Below is a small trained network, with its code and all its weights. Each question gives an input and a class and asks what happens when units are switched off, that is, made to give their printed mean instead of their output.

import numpy as np


def w(rows, s, z=0):
    codes = np.array(rows[::2]) - 128.0
    scale = np.full(codes.shape[1], s)
    scale[-1] = z or s
    return codes * scale


def f(y):
    return np.maximum(y, 0)


def log_softmax(a):
    a = a - a.max(-1, keepdims=True)
    return a - np.log(np.exp(a).sum(-1, keepdims=True))


def net(x, mask):
    res = np.array(x, float).reshape(1, 4) / 4 @ E
    y = f(res @ A[0][:, :-1].T + A[0][:, -1])
    res = res + np.where(mask, y, B[0][:, -1]) @ B[0][:, :-1]
    return log_softmax(res[-1] @ U[:, :-1].T + U[:, -1])


A, B = {}, {}
E = w([
[128,205,105,97,97,128,127,153,156,70,108],'x0',
[135,27,192,99,105,122,125,161,132,9,65],'x1',
[136,102,13,97,168,137,127,157,130,99,145],'x2',
[131,173,153,8,143,127,125,110,136,156,127],'x3',
],0.011)
A[0] = w([
[131,158,181,207,113,133,127,126,129,130,128,4],'N1',
[126,189,129,93,132,128,127,126,129,173,135,19],'N2',
[129,253,123,69,120,128,131,128,130,131,133,93],'N3',
[131,146,62,128,127,130,132,139,128,53,123,57],'N4',
[143,134,131,137,136,130,136,117,137,119,125,34],'N5',
[128,155,47,126,123,128,125,131,132,59,123,45],'N6',
[125,69,46,90,154,129,130,129,126,191,138,72],'N7',
[126,89,184,40,119,129,129,134,133,48,124,37],'N8',
],0.026,0.0048)
B[0] = w([
[102,149,202,197,113,109,139,153,141,160,136,189],'N1',
[170,214,60,183,153,157,114,71,101,70,75,215],'N2',
[113,249,123,68,123,128,130,127,146,204,95,252],'N3',
[124,150,101,143,120,126,131,200,135,73,153,190],'N4',
[108,130,138,108,170,103,144,136,106,140,148,128],'N5',
[119,142,88,148,126,124,134,193,133,74,178,195],'N6',
[131,38,88,110,126,136,124,105,129,202,169,231],'N7',
[141,81,161,77,136,134,120,115,118,97,54,210],'N8',
],0.018,0.025)
U = w([
[137,220,87,113,135,141,119,76,139,179,110,143],'0',
[170,130,118,112,147,114,116,41,99,126,162,27],'1',
[152,53,200,72,115,107,113,124,117,72,44,151],'2',
[120,156,90,55,111,125,124,162,164,108,108,100],'3',
[125,105,47,134,118,123,133,191,149,78,188,125],'4',
[163,59,71,143,151,137,116,61,101,205,205,145],'5',
[97,112,213,227,86,77,147,105,123,157,135,155],'6',
[101,147,127,55,173,44,143,2,184,10,225,2],'7',
],0.0083,0.0081)

Each question gives the input, the list of numbers given to net, and the class t.
The units are the neurons (one row each of A and B). Each row of codes is followed by its name. A weight is (code - 128) times the scale printed after its matrix; where a second scale follows, it is the last column's (A, B and U).
mask holds one flag per neuron, in row order. A switched-off neuron (its flag False) gives its mean, the last column of its row in B, instead of its output. The means were averaged over made-up inputs and are rounded, as every weight is.
A unit's drop is (log p(t) with every unit on - log p(t) with that unit switched off) / (log p(t) with every unit on - log p(t) with every unit switched off).
The circuit of an input: a set's keep is (log p(t) with only the set's units on - log p(t) with every unit switched off) / (log p(t) with every unit on - log p(t) with every unit switched off). Starting from all 8 units, units are removed one at a time, each time the one whose removal leaves the highest keep (on an exact tie, the one counted first), for as long as the keep stays at least 0.8.
circuit, biggest first: the units of the circuit, biggest drop first
k most important neurons: the k neurons with the biggest drops, biggest first
drop when u is switched off: that unit's drop, to one decimal
input [-2,5,-8,-3], class 6: most important neuron : N1
input [0,-1,-1,-2], class 6: 2 most important neurons : N3, N7
input [1,-8,0,-8], class 6: circuit, biggest first : N1, N3
input [3,4,3,0], class 4: 3 most important neurons : N6, N4, N3
input [7,-4,1,-5], class 4: 2 most important neurons : N6, N4
input [-4,1,-5,6], class 2: circuit, biggest first : N3, N8
input [-5,3,8,-4], class 4: 2 most important neurons : N4, N6
input [5,8,2,-7], class 4: 3 most important neurons : N4, N6, N3
input [-3,7,5,-8], class 4: 3 most important neurons : N4, N6, N3
input [2,5,4,1], class 2: 2 most important neurons : N8, N3
input [7,4,3,8], class 3: 2 most important neurons : N3, N8
input [-8,-6,-8,0], class 6: 2 most important neurons : N1, N3
input [-6,-2,-1,1], class 5: drop when N3 is switched off : 0.3
input [0,8,2,-5], class 2: circuit, biggest first : N8
input [-6,5,8,1], class 5: drop when N7 is switched off : 2.1
input [-6,-3,4,-3], class 5: drop when N1 is switched off : 0.0
input [8,7,6,-5], class 4: drop when N6 is switched off : 0.5
